Where the symbols take the units:
ε: Z723->Z970, Z994->Z609, Z320->Z159, Z463->Z290, Z54->Z25, Z115->Z845, Z33->Z949, Z738->Z539, Z551->Z10, Z161->Z71, Z578->Z536, Z634->Z463, Z949->Z13, Z536->Z558, Z691->Z738, Z894->Z33, Z963->Z130, Z972->Z692, Z922->Z430, Z209->Z994, Z458->Z972, Z71->Z65, Z141->Z550, Z353->Z943, Z10->Z922, Z761->Z15, Z609->Z723, Z920->Z894, Z15->Z691, Z25->Z458, Z673->Z514, Z130->Z653, Z13->Z634, Z943->Z48, Z550->Z867, Z159->Z161, Z837->Z54, Z65->Z673, Z430->Z115, Z539->Z920, Z244->Z578, Z970->Z963, Z867->Z551, Z558->Z209, Z514->Z188, Z149->Z244, Z653->Z320, Z49->Z353, Z845->Z761, Z188->Z141, Z692->Z149, Z290->Z49, Z48->Z837
χ: Z723->Z963, Z994->Z723, Z320->Z161, Z463->Z49, Z54->Z458, Z115->Z761, Z33->Z13, Z738->Z920, Z551->Z922, Z161->Z65, Z578->Z558, Z634->Z290, Z949->Z634, Z536->Z209, Z691->Z539, Z894->Z949, Z963->Z653, Z972->Z149, Z922->Z115, Z209->Z609, Z458->Z692, Z71->Z673, Z141->Z867, Z353->Z48, Z10->Z430, Z761->Z691, Z609->Z970, Z920->Z33, Z15->Z738, Z25->Z972, Z673->Z188, Z130->Z320, Z13->Z463, Z943->Z837, Z550->Z551, Z159->Z71, Z837->Z25, Z65->Z514, Z430->Z845, Z539->Z894, Z244->Z536, Z970->Z130, Z867->Z10, Z558->Z994, Z514->Z141, Z149->Z578, Z653->Z159, Z49->Z943, Z845->Z15, Z188->Z550, Z692->Z244, Z290->Z353, Z48->Z54
ζ: Z723->Z894, Z994->Z539, Z320->Z463, Z463->Z71, Z54->Z867, Z115->Z536, Z33->Z653, Z738->Z723, Z551->Z692, Z161->Z49, Z578->Z761, Z634->Z161, Z949->Z320, Z536->Z15, Z691->Z609, Z894->Z130, Z963->Z949, Z972->Z922, Z922->Z244, Z209->Z738, Z458->Z10, Z71->Z353, Z141->Z25, Z353->Z514, Z10->Z149, Z761->Z209, Z609->Z920, Z920->Z963, Z15->Z994, Z25->Z551, Z673->Z48, Z130->Z13, Z13->Z159, Z943->Z188, Z550->Z458, Z159->Z290, Z837->Z550, Z65->Z943, Z430->Z578, Z539->Z970, Z244->Z845, Z970->Z33, Z867->Z972, Z558->Z691, Z514->Z837, Z149->Z115, Z653->Z634, Z49->Z673, Z845->Z558, Z188->Z54, Z692->Z430, Z290->Z65, Z48->Z141
η: Z723->Z920, Z994->Z738, Z320->Z634, Z463->Z161, Z54->Z550, Z115->Z578, Z33->Z130, Z738->Z609, Z551->Z972, Z161->Z290, Z578->Z845, Z634->Z159, Z949->Z653, Z536->Z761, Z691->Z994, Z894->Z963, Z963->Z33, Z972->Z10, Z922->Z149, Z209->Z691, Z458->Z551, Z71->Z49, Z141->Z54, Z353->Z673, Z10->Z692, Z761->Z558, Z609->Z539, Z920->Z970, Z15->Z209, Z25->Z867, Z673->Z943, Z130->Z949, Z13->Z320, Z943->Z514, Z550->Z25, Z159->Z463, Z837->Z141, Z65->Z353, Z430->Z244, Z539->Z723, Z244->Z115, Z970->Z894, Z867->Z458, Z558->Z15, Z514->Z48, Z149->Z430, Z653->Z13, Z49->Z65, Z845->Z536, Z188->Z837, Z692->Z922, Z290->Z71, Z48->Z188

The rows follow the links: the fewer symbols apart two units are, the more alike their rows tend to be.

Rows of some units; one shown again gets a slightly different row:
Z514
[-26, -55, -107, 384, -109, -71, -62, 72, -66, -23, -47, 112, 122, -86, -56, -70, 99, 19, 173, 23, -82, -6, 22, 128, 1, -203, -93, 166, 9, -1, 11, 14, -80, 101, -6, -52, 145, -148, 79, -51, -192, 102, -29, -60, -217, -24, 64, -49, -67, -61, -149, -125, -144, 131, 33, 65, 72, -29, 178, -158, 67, 5, -51, -19, -12, -70, 18, -105]
Z673
[116, -115, -162, 284, -151, -129, -44, 79, -55, 74, -15, 81, 111, -90, -30, -105, 82, 88, 144, 0, -33, -19, 92, 180, 79, -106, -111, 89, -28, 37, -52, -25, -71, 157, -93, -109, 40, -123, 111, -121, -239, 70, 18, -52, -165, 18, 77, -41, -77, -162, -51, -159, -63, 182, 124, 1, -31, -90, 90, -33, 87, 15, -75, 17, -19, -28, 17, -106]
Z691
[-3, 93, 128, -369, 109, 72, 42, -82, 70, -1, 76, -87, -114, 93, 75, 81, -94, -47, -183, 9, 72, 18, -33, -124, -6, 214, 91, -153, 18, 21, -20, 3, 73, -117, 47, 73, -125, 140, -96, 76, 195, -90, 0, 54, 202, 25, -60, 71, 74, 86, 109, 114, 121, -157, -78, -49, -38, 46, -182, 99, -87, 9, 51, -6, 14, 61, -27, 125]
Z994
[56, 24, 71, -391, 106, 48, 97, -82, 60, 43, 68, -100, -152, 120, 58, 48, -93, 7, -172, -16, 77, -25, 2, -74, 20, 198, 93, -172, 8, 4, -14, -45, 77, -72, -41, 62, -151, 171, -63, 49, 176, -121, 42, 65, 229, 51, -39, 39, 92, 48, 150, 126, 139, -126, -29, -69, -71, 28, -191, 182, -62, -12, 39, 16, 10, 75, -20, 104]
Z949
[136, 220, -151, -27, -39, -95, -13, 26, 176, -72, 9, -32, 79, 198, 71, -17, -21, 99, -43, 105, -65, 60, -21, -107, -59, 100, 198, -194, 223, 121, 32, 203, 97, 92, 21, -19, -14, -109, 132, -145, -16, -8, 61, 22, 30, -35, 39, 74, 141, -110, 93, 46, 62, -2, 202, 139, -58, 69, -121, -17, 10, -27, -137, -19, -109, 165, -95, -34]
Z71
[162, 37, -118, 133, -309, -187, -176, 96, 24, -38, -86, 15, 86, 60, -22, -61, 25, 4, -5, -19, 53, -31, 106, 72, 173, 115, -49, 173, -4, 270, -72, -69, 25, 19, 38, -159, -135, -68, -46, -19, -142, -6, -139, 27, -99, 48, 90, 3, 3, -113, 176, -127, -12, 89, 113, 37, -205, -66, 28, 91, -12, 71, -64, 110, 58, 196, 0, -76]
Z353
[132, -103, -161, 242, -225, -168, -41, 77, -59, 70, 4, 61, 99, -48, -21, -90, 48, 97, 99, -3, 3, -65, 108, 161, 141, -31, -88, 85, 11, 94, -47, -35, -42, 180, -90, -147, -56, -79, 97, -89, -251, 31, 17, -45, -174, 26, 67, -22, -75, -195, 12, -166, -21, 161, 140, -5, -92, -110, 71, 40, 84, 54, -85, 13, -7, 26, 12, -67]
Z963
[27, 261, -93, 14, -67, -43, 46, 34, 61, -109, 0, 78, 6, 139, 31, -103, -28, 60, -79, 157, -40, 13, 0, -37, -76, -20, 137, -76, 188, 232, 73, 89, 187, -49, -101, 55, 6, -90, 72, -95, 62, -79, 10, -94, 16, -87, 0, -81, 242, 25, 319, 206, -36, 52, 137, 54, -12, 78, -103, 90, -12, -45, -113, -8, -38, 57, -148, 71]
Z54
[-88, 57, 137, 144, -28, 16, -169, 47, 91, -77, -78, -46, 48, -60, -6, 127, -27, -89, 62, -71, 0, 32, -57, -57, 134, 47, -148, 111, 53, -67, -49, 53, -107, 40, 201, -68, -2, -29, -110, 86, -79, 68, -56, 59, -99, 25, -43, 111, -284, -126, -320, -212, -16, -129, -24, 132, 103, -13, 141, -230, 27, 138, -19, -22, -10, 20, 5, 26]
Z25
[-34, -128, 96, 27, 54, 15, -111, 2, 71, 49, -15, -106, 10, -88, -4, 122, -7, -64, 69, -145, 36, 11, -37, -26, 120, 92, -143, 54, -60, -190, -47, -26, -192, 68, 168, -82, -40, 28, -94, 85, -66, 66, 3, 117, -33, 75, -24, 119, -304, -127, -380, -232, 55, -106, -76, 29, 34, -78, 90, -150, 26, 100, 47, 8, 10, -25, 96, -32]
Z15
[-124, 89, 148, -248, 199, 138, 32, -37, 58, -86, 6, -69, -98, 70, 18, 110, -49, -100, -130, 12, 32, 58, -89, -178, -133, 69, 96, -76, 3, -75, 24, 19, 56, -187, 102, 154, 9, 91, -103, 109, 251, -72, -30, 51, 164, -6, -87, 23, 86, 174, 35, 171, 44, -164, -139, -10, 72, 107, -80, -6, -91, -37, 73, -40, 20, -4, -34, 72]
Z159
[135, 36, -240, 95, -115, -121, -214, 63, 69, -92, -49, -39, 125, 155, -55, -4, 147, -33, 13, 7, -45, 72, 63, -75, -110, 81, 189, 79, -132, 58, 29, 28, -30, -54, 171, -73, 22, -162, 14, -40, -33, 36, -174, 128, -29, 29, 177, 79, 149, 83, 24, -32, -35, 74, 9, 78, -241, 53, 32, -22, -9, -100, 6, 72, 55, 251, 65, -229]

Each walk starts at a row. The symbols on each line, taken left to right, move it on to the next unit.
Each answer is a row, close to the row of the unit it stands for.
[138, 56, -131, 117, -272, -150, -226, 79, 58, -64, -116, -1, 63, 94, -50, -45, 57, -8, -30, -12, 38, -2, 118, -5, 120, 121, 20, 217, -45, 257, -32, -64, 38, -49, 93, -139, -105, -105, -52, 10, -91, -18, -192, 58, -68, 36, 142, 18, 44, -25, 178, -82, -33, 69, 62, 62, -215, -16, 20, 65, -21, 60, -43, 102, 91, 239, 12, -85]
χ χ η ε -> [-120, 107, 130, 200, -43, 19, -189, 69, 101, -116, -97, -12, 75, -74, -4, 90, -3, -109, 72, -16, -28, 40, -55, -71, 108, -9, -148, 176, 100, -24, -44, 50, -97, -8, 187, -73, 58, -51, -113, 63, -82, 77, -95, 39, -137, 8, -15, 58, -226, -84, -253, -169, -63, -97, -36, 140, 118, 7, 137, -252, 14, 124, -33, -32, 0, 17, -7, 31]
χ χ χ χ ζ -> [-197, 74, 152, -199, 245, 161, 47, -63, 19, -50, 23, -48, -108, 29, 28, 101, -16, -96, -94, 12, 0, 68, -105, -179, -179, 10, 100, -99, -4, -150, 49, 35, 13, -163, 77, 151, 87, 88, -66, 82, 235, -37, 0, 23, 158, -24, -74, 4, 98, 184, -43, 148, 20, -163, -139, -3, 129, 98, -47, -40, -62, -54, 95, -56, -1, -56, -18, 59]
[-154, 124, 94, 298, -103, 5, -203, 75, 60, -149, -120, 37, 100, -72, -39, 68, 16, -103, 86, 11, -50, 70, -41, -48, 56, -79, -112, 203, 78, -2, -25, 57, -67, 2, 172, -40, 124, -105, -76, 69, -92, 89, -91, -10, -176, -23, 6, 23, -167, -48, -220, -133, -110, -46, -21, 124, 126, -1, 205, -266, 28, 93, -26, -32, -20, -18, -14, 12]
η ε ε -> [-30, -209, 104, 11, 69, 8, -70, -20, 9, 91, 5, -75, 7, -110, -37, 101, 12, -57, 76, -181, 39, 0, 2, 25, 94, 52, -151, 50, -150, -213, -80, -72, -195, 54, 129, -82, -27, 60, -93, 81, -61, 62, 4, 114, -5, 74, -25, 94, -274, -75, -323, -229, 48, -55, -105, -32, 25, -71, 80, -124, 11, 65, 92, 26, 16, -41, 117, -67]
χ ε ζ ε η ε -> [-199, 19, 140, -160, 281, 181, 71, -63, -5, -30, 39, -35, -72, 8, 9, 84, 8, -57, -46, 11, -60, 65, -120, -126, -223, -74, 86, -104, -22, -210, 62, 50, 9, -117, 26, 175, 140, 69, -19, 47, 221, -25, 43, 9, 136, -26, -81, 1, 95, 192, -134, 151, 17, -120, -141, -11, 157, 81, -26, -82, -42, -99, 107, -89, -29, -109, -2, 39]
[180, -35, -159, 193, -246, -170, -65, 72, -20, 35, -11, 40, 83, -32, -29, -94, 11, 83, 48, -39, 19, -52, 96, 139, 193, 36, -97, 112, 24, 172, -58, -54, -4, 132, -47, -156, -113, -90, 45, -72, -236, 41, -22, -30, -133, 50, 80, -12, -87, -199, 94, -161, -19, 130, 167, 14, -131, -88, 16, 79, 49, 57, -87, 67, 24, 79, 1, -53]
η ζ η -> [-78, 31, -32, 370, -86, -16, -120, 89, -29, -86, -86, 83, 136, -104, -63, -32, 99, -36, 144, 35, -89, 18, -10, 53, -15, -189, -82, 192, 26, -15, 8, 23, -65, 48, 52, -67, 166, -148, 6, -42, -166, 114, -82, -52, -213, -44, 27, -52, -100, -16, -167, -108, -146, 66, 7, 107, 97, -21, 194, -200, 42, 39, -32, -13, -9, -48, -9, -60]
η ε χ η -> [-57, -285, 73, 0, 71, 58, -41, -20, -82, 112, 3, -72, -7, -162, -52, 80, 38, -78, 96, -172, 45, -27, -21, 36, 55, 6, -150, 86, -228, -243, -52, -118, -187, 32, 75, -55, -13, 75, -71, 92, -40, 57, -11, 92, -14, 74, -15, 56, -213, 5, -295, -172, 9, -40, -161, -72, 4, -81, 103, -75, 10, 34, 122, 16, 68, -69, 134, -69]
[103, 37, -213, 99, -171, -117, -206, 67, 65, -90, -72, -24, 86, 140, -43, -17, 116, -36, 2, 14, -21, 33, 99, -79, -38, 69, 123, 139, -70, 144, 15, -34, 23, -78, 168, -102, 3, -150, -34, -6, -39, 26, -205, 91, -50, 32, 165, 36, 129, 81, 92, -47, -36, 43, 13, 95, -235, 43, 44, -7, -24, -37, -1, 84, 67, 245, 57, -183]
ε ε χ -> [45, -92, -149, 349, -146, -92, -33, 63, -67, 25, -36, 81, 140, -79, -24, -86, 88, 54, 163, 14, -60, -24, 43, 143, 24, -161, -110, 111, -7, -3, -1, 9, -68, 153, -35, -100, 85, -152, 118, -104, -242, 104, 6, -68, -227, -7, 60, -28, -77, -107, -78, -139, -115, 196, 83, 52, 31, -76, 162, -81, 89, -3, -58, 21, -24, -61, 15, -98]
η χ ε -> [-57, 12, 122, 60, 14, 6, -154, 25, 114, 3, -48, -78, 50, -69, -1, 146, -26, -83, 81, -106, 1, 13, -46, -53, 118, 100, -147, 74, 14, -122, -61, 28, -175, 74, 182, -102, -38, 10, -103, 92, -101, 93, -22, 120, -70, 68, -51, 110, -293, -129, -345, -252, 13, -132, -33, 81, 57, -32, 113, -199, 3, 136, 6, -11, -11, 9, 46, -2]
[-147, 65, 23, 343, -83, -12, -171, 92, 12, -96, -96, 67, 117, -85, -46, 17, 64, -71, 146, 23, -69, 40, -23, -17, 33, -150, -97, 210, 45, -5, 1, 49, -72, 8, 104, -39, 155, -116, -26, 22, -127, 100, -93, -30, -187, -24, 36, -11, -114, -29, -178, -91, -124, 2, -9, 139, 139, 22, 205, -244, 42, 33, -50, -34, -15, -43, -24, -28]
η χ ζ -> [-72, -303, 108, 3, 66, 51, 7, -32, -125, 90, -21, -35, -40, -191, -63, 48, 43, -78, 89, -153, 52, -48, 3, 73, 37, -23, -151, 135, -256, -229, -43, -167, -148, -16, 33, -28, 18, 92, -98, 105, -38, 49, -56, 54, 0, 52, -13, 4, -171, 63, -211, -120, -15, 0, -188, -115, 27, -85, 92, -23, -13, 8, 157, 29, 87, -134, 121, -54]
ε ζ ε η ζ -> [-178, -20, 151, -121, 296, 158, 155, -83, -22, 15, 70, -11, -49, -27, 16, 61, 8, -29, -5, 33, -43, 42, -122, -82, -203, -102, 39, -149, -6, -233, 77, 62, -23, -66, -22, 161, 143, 88, 37, 12, 204, 15, 105, -12, 117, -28, -101, -16, 40, 143, -141, 126, -8, -84, -116, -35, 192, 68, -9, -92, -10, -73, 89, -77, -52, -175, 4, 61]
[191, 7, -125, 148, -295, -155, -111, 79, 9, -2, -66, 28, 80, 3, -4, -80, -13, 56, 12, -20, 51, -52, 100, 83, 216, 91, -68, 117, 6, 211, -59, -68, 1, 100, 12, -156, -137, -70, -13, -55, -186, -11, -62, -11, -116, 35, 101, 13, -51, -153, 120, -135, -27, 121, 119, 28, -181, -67, 19, 108, 53, 77, -89, 55, 22, 145, -2, -40]
χ η χ η ζ ζ -> [-119, -263, 127, 18, 53, 93, 39, -14, -187, 78, -29, -20, -47, -205, -78, 25, 22, -99, 67, -117, 73, -64, 10, 81, 52, -87, -160, 187, -228, -160, -39, -209, -123, -39, -14, -5, -1, 107, -105, 126, 18, 35, -56, -7, -12, 23, -34, -51, -134, 91, -120, -63, -50, 4, -192, -122, 49, -59, 122, -6, -20, 31, 153, 29, 105, -144, 109, -19]
ε χ ζ -> [-149, -47, 114, -114, 288, 152, 202, -82, -46, 70, 91, -11, -77, -65, 32, 49, -49, 4, 22, 18, -48, 9, -112, -29, -150, -122, 4, -199, 22, -260, 52, 67, -46, 5, -57, 144, 144, 73, 45, 9, 133, 39, 171, -27, 90, -47, -112, -13, -11, 60, -176, 93, 21, -69, -70, -48, 195, 45, -21, -71, 13, -70, 57, -111, -83, -237, 1, 77]
[115, 67, -175, 114, -226, -130, -224, 121, 57, -87, -111, 3, 83, 136, -55, -27, 72, -39, -11, -14, 2, 14, 91, -37, 56, 106, 73, 195, -70, 198, -39, -63, 9, -83, 140, -107, -56, -136, -71, 20, -75, -12, -228, 87, -66, 26, 156, 13, 75, 57, 134, -63, -45, 46, 4, 67, -230, -1, 66, 17, -22, 12, -8, 116, 80, 259, 33, -121]
η χ χ χ ζ χ -> [-153, -224, 184, 15, 19, 96, 44, -44, -189, 45, -22, 15, -113, -203, -61, -3, -16, -125, 34, -97, 86, -51, 0, 91, 66, -95, -197, 198, -191, -106, -54, -224, -55, -73, -56, 26, -5, 134, -126, 159, 25, -2, -52, -39, -19, 5, -33, -90, -108, 105, -62, -14, -80, -12, -196, -129, 101, -38, 116, 51, -62, 61, 127, 12, 106, -177, 70, 51]
χ η ε -> [-125, -56, 141, -109, 282, 144, 218, -81, -41, 86, 104, 20, -71, -94, 48, 33, -43, 22, 29, 12, -31, -7, -90, 9, -84, -111, -51, -221, 50, -236, 50, 52, -33, 50, -102, 114, 99, 115, 72, -21, 90, 19, 229, -69, 72, -29, -136, -21, -64, -13, -169, 67, 54, -61, -27, -65, 240, 5, -39, -46, 37, -21, 28, -98, -94, -230, -11, 94]
